Here is a tiny trained network, its code and every weight. The questions are about switching its units off for an input and a class, where a switched-off unit gives its printed mean instead of its output.

import numpy as np


def w(rows, s, z=0):
    codes = np.array(rows[::2]) - 128.0
    scale = np.full(codes.shape[1], s)
    scale[-1] = z or s
    return codes * scale


def f(y):
    return np.maximum(y, 0)


def log_softmax(a):
    a = a - a.max(-1, keepdims=True)
    return a - np.log(np.exp(a).sum(-1, keepdims=True))


def net(x, mask):
    res = np.array(x, float).reshape(1, 7) / 4 @ E
    y = f(res @ A[0][:, :-1].T + A[0][:, -1])
    res = res + np.where(mask, y, B[0][:, -1]) @ B[0][:, :-1]
    return log_softmax(res[-1] @ U[:, :-1].T + U[:, -1])


A, B = {}, {}
E = w([
[188,99,221,152,171,173,114,182],'x0',
[192,104,135,40,80,64,175,113],'x1',
[125,94,49,44,207,178,201,136],'x2',
[196,169,110,141,167,136,94,52],'x3',
[128,166,177,87,31,209,132,107],'x4',
[123,89,118,113,33,111,2,125],'x5',
[149,190,74,146,137,54,129,165],'x6',
],0.013)
A[0] = w([
[130,49,206,131,85,113,75,243,17],'N1',
[136,77,128,64,170,142,224,120,69],'N2',
[121,136,28,88,144,133,146,152,205],'N3',
[111,90,154,88,161,134,181,147,6],'N4',
[86,134,89,193,152,74,78,126,202],'N5',
[93,144,141,118,129,126,85,73,144],'N6',
[146,110,130,123,196,139,171,120,114],'N7',
[202,161,191,182,159,164,105,85,97],'N8',
[248,148,108,76,90,87,165,92,58],'N9',
[127,142,109,111,34,130,127,72,119],'N10',
[182,155,101,24,140,101,180,83,159],'N11',
[133,159,109,164,193,123,89,117,57],'N12',
],0.011,0.0023)
B[0] = w([
[209,50,255,92,114,28,64,162,251],'N1',
[127,84,131,119,122,157,216,113,229],'N2',
[73,93,112,87,129,77,114,226,215],'N3',
[133,90,162,135,126,168,187,136,179],'N4',
[82,131,149,178,140,80,72,102,214],'N5',
[95,76,104,136,140,193,139,70,172],'N6',
[155,97,83,159,106,149,185,197,191],'N7',
[210,178,68,166,134,200,85,149,208],'N8',
[148,203,173,49,162,84,100,41,243],'N9',
[88,161,136,114,40,163,68,52,224],'N10',
[130,145,57,58,173,114,137,54,251],'N11',
[112,110,11,231,173,142,116,137,185],'N12',
],0.0087,0.016)
U = w([
[132,101,121,86,142,153,241,140,133],'0',
[209,189,127,133,161,197,111,163,107],'1',
[103,222,222,168,85,85,168,205,213],'2',
[171,88,186,88,104,99,100,146,252],'3',
[151,175,118,45,113,96,146,61,71],'4',
[119,133,121,211,168,107,107,98,63],'5',
[65,134,150,81,8,166,90,99,108],'6',
[91,125,80,97,167,85,142,193,38],'7',
],0.014,0.004)

Each question gives the input, the list of numbers given to net, and the class t.
The units are the neurons (one row each of A and B). Each row of codes is followed by its name. A weight is (code - 128) times the scale printed after its matrix; where a second scale follows, it is the last column's (A, B and U).
mask holds one flag per neuron, in row order. A switched-off neuron (its flag False) gives its mean, the last column of its row in B, instead of its output. The means were averaged over made-up inputs and are rounded, as every weight is.
A unit's drop is (log p(t) with every unit on - log p(t) with that unit switched off) / (log p(t) with every unit on - log p(t) with every unit switched off).
The circuit of an input: a set's keep is (log p(t) with only the set's units on - log p(t) with every unit switched off) / (log p(t) with every unit on - log p(t) with every unit switched off). Starting from all 12 units, units are removed one at a time, each time the one whose removal leaves the highest keep (on an exact tie, the one counted first), for as long as the keep stays at least 0.8.
circuit, biggest first: the units of the circuit, biggest drop first
most important unit: the unit with the biggest drop
k most important neurons: the k neurons with the biggest drops, biggest first
drop of u: that unit's drop, to one decimal
input [5,-2,5,0,6,0,7], class 0: 2 most important neurons	N1, N8
input [8,-2,-5,2,-1,0,-4], class 1: 2 most important neurons	N8, N3
input [-5,-7,-3,2,-4,8,-6], class 5: most important unit	N5
input [-7,-2,-3,-2,-4,-7,1], class 7: 3 most important neurons	N3, N10, N8
input [6,3,6,-5,-8,3,-7], class 0: 3 most important neurons	N2, N4, N7
input [-7,2,1,6,3,2,-6], class 6: 2 most important neurons	N10, N6
input [1,-7,-3,-1,2,8,8], class 5: 3 most important neurons	N5, N12, N3
input [-3,4,-3,8,-8,0,6], class 5: 2 most important neurons	N12, N5
input [-4,2,6,2,5,-8,6], class 0: 2 most important neurons	N2, N7
input [-3,1,4,0,-2,0,1], class 7: 2 most important neurons	N3, N6
input [-5,-3,-4,-8,-2,-5,-2], class 2: 2 most important neurons	N11, N12
input [1,-6,5,2,3,-6,5], class 0: 2 most important neurons	N2, N5
input [-3,4,8,4,-2,-3,3], class 0: drop of N2	0.6
input [-1,3,-3,7,-7,-4,-3], class 5: circuit, biggest first	N12
input [3,0,-2,5,7,-4,8], class 1: drop of N8	1.1
input [6,-8,-6,-3,4,-8,8], class 1: drop of N8	1.0
